Below are the code and all the weights of a small trained network. Each question names an input and a target symbol and asks about switching units off, where a switched-off unit gives its printed mean instead of its output.

import numpy as np


def w(rows, s, z=0):
    codes = np.array(rows[::2]) - 128.0
    scale = np.full(codes.shape[1], s)
    scale[-1] = z or s
    return codes * scale


def f(y):
    return y / 2 * (1 + np.tanh(0.7978845608 * (y + 0.044715 * y**3)))


def softmax(a):
    e = np.exp(a - a.max(-1, keepdims=True))
    return e / e.sum(-1, keepdims=True)


def log_softmax(a):
    a = a - a.max(-1, keepdims=True)
    return a - np.log(np.exp(a).sum(-1, keepdims=True))


def net(x, mask):
    ids = ['γελμψω'.index(c) for c in x.split()]
    T = len(ids)
    res = E[ids] + P[:T]
    r = res
    for j in range(3):
        rows = slice(2 * j, 2 * j + 2)
        q, k, v = (r @ M[0][rows].T for M in (Q, K, V))
        z = softmax(np.where(np.tri(T) > 0, q @ k.T / 2**0.5, -1e9)) @ v
        o = O[0][rows]
        res = res + np.where(mask[j], z, o[:, -1]) @ o[:, :-1]
    y = f(res @ A[0][:, :-1].T + A[0][:, -1])
    res = res + np.where(mask[3:7], y, B[0][:, -1]) @ B[0][:, :-1]
    return log_softmax(res[-1] @ U[:, :-1].T + U[:, -1])


Q, K, V, O, A, B = {}, {}, {}, {}, {}, {}
E = w([
[246,150,105,122,109,54,132],'γ',
[213,188,90,132,83,67,151],'ε',
[121,108,244,91,81,86,176],'λ',
[164,88,57,58,63,127,247],'μ',
[157,141,154,166,161,228,199],'ψ',
[188,9,141,58,137,201,160],'ω',
],0.011)
P = w([
[187,57,158,254,104,84,151],'0',
[133,119,142,172,49,158,52],'1',
[143,136,139,148,76,142,54],'2',
[154,142,148,126,95,145,73],'3',
[149,157,140,114,112,144,99],'4',
[132,158,131,80,113,141,116],'5',
[129,161,122,65,135,131,134],'6',
[141,172,140,72,175,151,149],'7',
[120,180,121,50,180,138,179],'8',
[117,173,119,24,189,131,188],'9',
],0.0081)
Q[0] = w([
[170,131,188,111,87,174,165],'h0',
[183,94,173,76,90,136,225],'h0',
[149,134,164,123,92,72,164],'h1',
[174,150,166,120,141,109,154],'h1',
[4,98,83,141,183,65,90],'h2',
[54,75,108,186,104,101,77],'h2',
],0.027)
K[0] = w([
[109,116,112,18,162,171,156],'h0',
[123,161,159,41,225,135,131],'h0',
[168,177,88,77,204,164,165],'h1',
[57,153,158,57,189,134,145],'h1',
[241,137,5,157,132,117,40],'h2',
[155,79,18,232,140,147,146],'h2',
],0.016)
V[0] = w([
[117,3,160,168,123,136,195],'h0',
[121,175,125,185,81,151,210],'h0',
[79,96,181,179,202,189,88],'h1',
[133,205,197,153,129,57,97],'h1',
[235,105,93,82,84,188,145],'h2',
[110,70,162,126,90,29,103],'h2',
],0.017)
O[0] = w([
[95,43,2,112,77,152,126,246],'h0',
[201,122,127,92,88,147,149,157],'h0',
[120,192,133,70,145,184,146,2],'h1',
[121,126,61,58,59,52,147,74],'h1',
[185,118,167,44,176,138,87,215],'h2',
[67,158,133,112,100,178,184,217],'h2',
],0.012,0.0094)
A[0] = w([
[129,68,100,79,171,79,210,123],'n0',
[119,141,229,79,209,95,127,45],'n1',
[53,163,123,47,119,26,165,1],'n2',
[1,140,88,158,157,136,100,244],'n3',
],0.012,0.00086)
B[0] = w([
[128,214,149,194,142,192,94,253],'n0',
[99,186,134,204,133,137,213,172],'n1',
[255,114,175,134,194,144,43,188],'n2',
[74,140,113,67,231,26,69,205],'n3',
],0.0093,0.011)
U = w([
[185,155,53,158,76,128,26,164],'γ',
[135,132,253,91,151,112,111,231],'ε',
[140,201,181,188,187,134,129,4],'λ',
[98,213,174,39,52,169,181,126],'μ',
[81,167,69,114,139,76,112,72],'ψ',
[78,84,142,222,43,80,154,88],'ω',
],0.0038,0.0034)

Each question gives the input, a string of symbols that net reads in full, and the target symbol t.
The units are the heads (2 rows each of Q, K, V and O) and the neurons (one row each of A and B). Each row of codes is followed by its name. A weight is (code - 128) times the scale printed after its matrix; where a second scale follows, it is the last column's (O, A, B and U).
mask holds one flag per unit, heads first, then neurons. A switched-off unit (its flag False) gives its mean, the last column of its rows in O or B, instead of its output. The means were averaged over made-up inputs and are rounded, as every weight is.
A unit's drop is (log p(t) with every unit on - log p(t) with that unit switched off) / (log p(t) with every unit on - log p(t) with every unit switched off).
The circuit of an input: a set's keep is (log p(t) with only the set's units on - log p(t) with every unit switched off) / (log p(t) with every unit on - log p(t) with every unit switched off). Starting from all 7 units, units are removed one at a time, each time the one whose removal leaves the highest keep (on an exact tie, the one counted first), for as long as the keep stays at least 0.8.
circuit, biggest first: the units of the circuit, biggest drop first
unit that matters most: the unit with the biggest drop
top k neurons: the k neurons with the biggest drops, biggest first
heads that matter: for each layer, one digit per head in row order, 1 if its drop is at least 0.15 and else 0, layers parted by /
input λ ω ψ ε ω ε, target ψ: unit that matters most => n3
input λ ψ μ ψ μ ε μ ψ ε, target μ: heads that matter => 111
input ε λ ψ, target μ: circuit, biggest first => [h1; h2]
input λ ω λ γ ψ γ ε γ λ, target γ: heads that matter => 011
input γ λ ε λ ω ψ, target ψ: circuit, biggest first => [h0; n3; h2]
input ψ ε λ, target μ: heads that matter => 010
input λ ω μ ψ ω μ λ ψ λ, target μ: circuit, biggest first => [h1; n3]
input ψ μ γ ε γ μ ε ω μ, target λ: circuit, biggest first => [h1; h2; n1]
input γ γ μ γ ω γ, target λ: heads that matter => 011
input γ ε ψ μ ε γ ε ε γ, target λ: circuit, biggest first => [h0; n1]
input ω γ ω λ ω γ γ, target ψ: top 3 neurons => [n3; n2; n0]
input λ ε γ γ μ γ γ ε ψ, target μ: heads that matter => 101
input γ μ γ, target ε: heads that matter => 101
input λ ω ψ γ, target ψ: unit that matters most => h2
input γ γ γ ε γ λ, target γ: circuit, biggest first => [h1; n2]
input λ ε μ γ, target ω: circuit, biggest first => [h2; h1]
input ψ γ μ γ ε ω λ ε μ γ, target ω: heads that matter => 011
input γ ε λ γ λ ω, target ψ: circuit, biggest first => [h0; n3]
input ψ γ γ ω λ ε ω μ, target ψ: heads that matter => 101
input ε γ γ ε, target ε: circuit, biggest first => [h0]
input μ ε γ ω λ ω γ μ γ ε, target ω: top 3 neurons => [n2; n3; n0]
input ε ω λ γ ω λ ω λ, target ψ: top 3 neurons => [n3; n2; n0]
input ε ψ γ γ ε ε ω ε ω μ, target λ: top 2 neurons => [n1; n0]
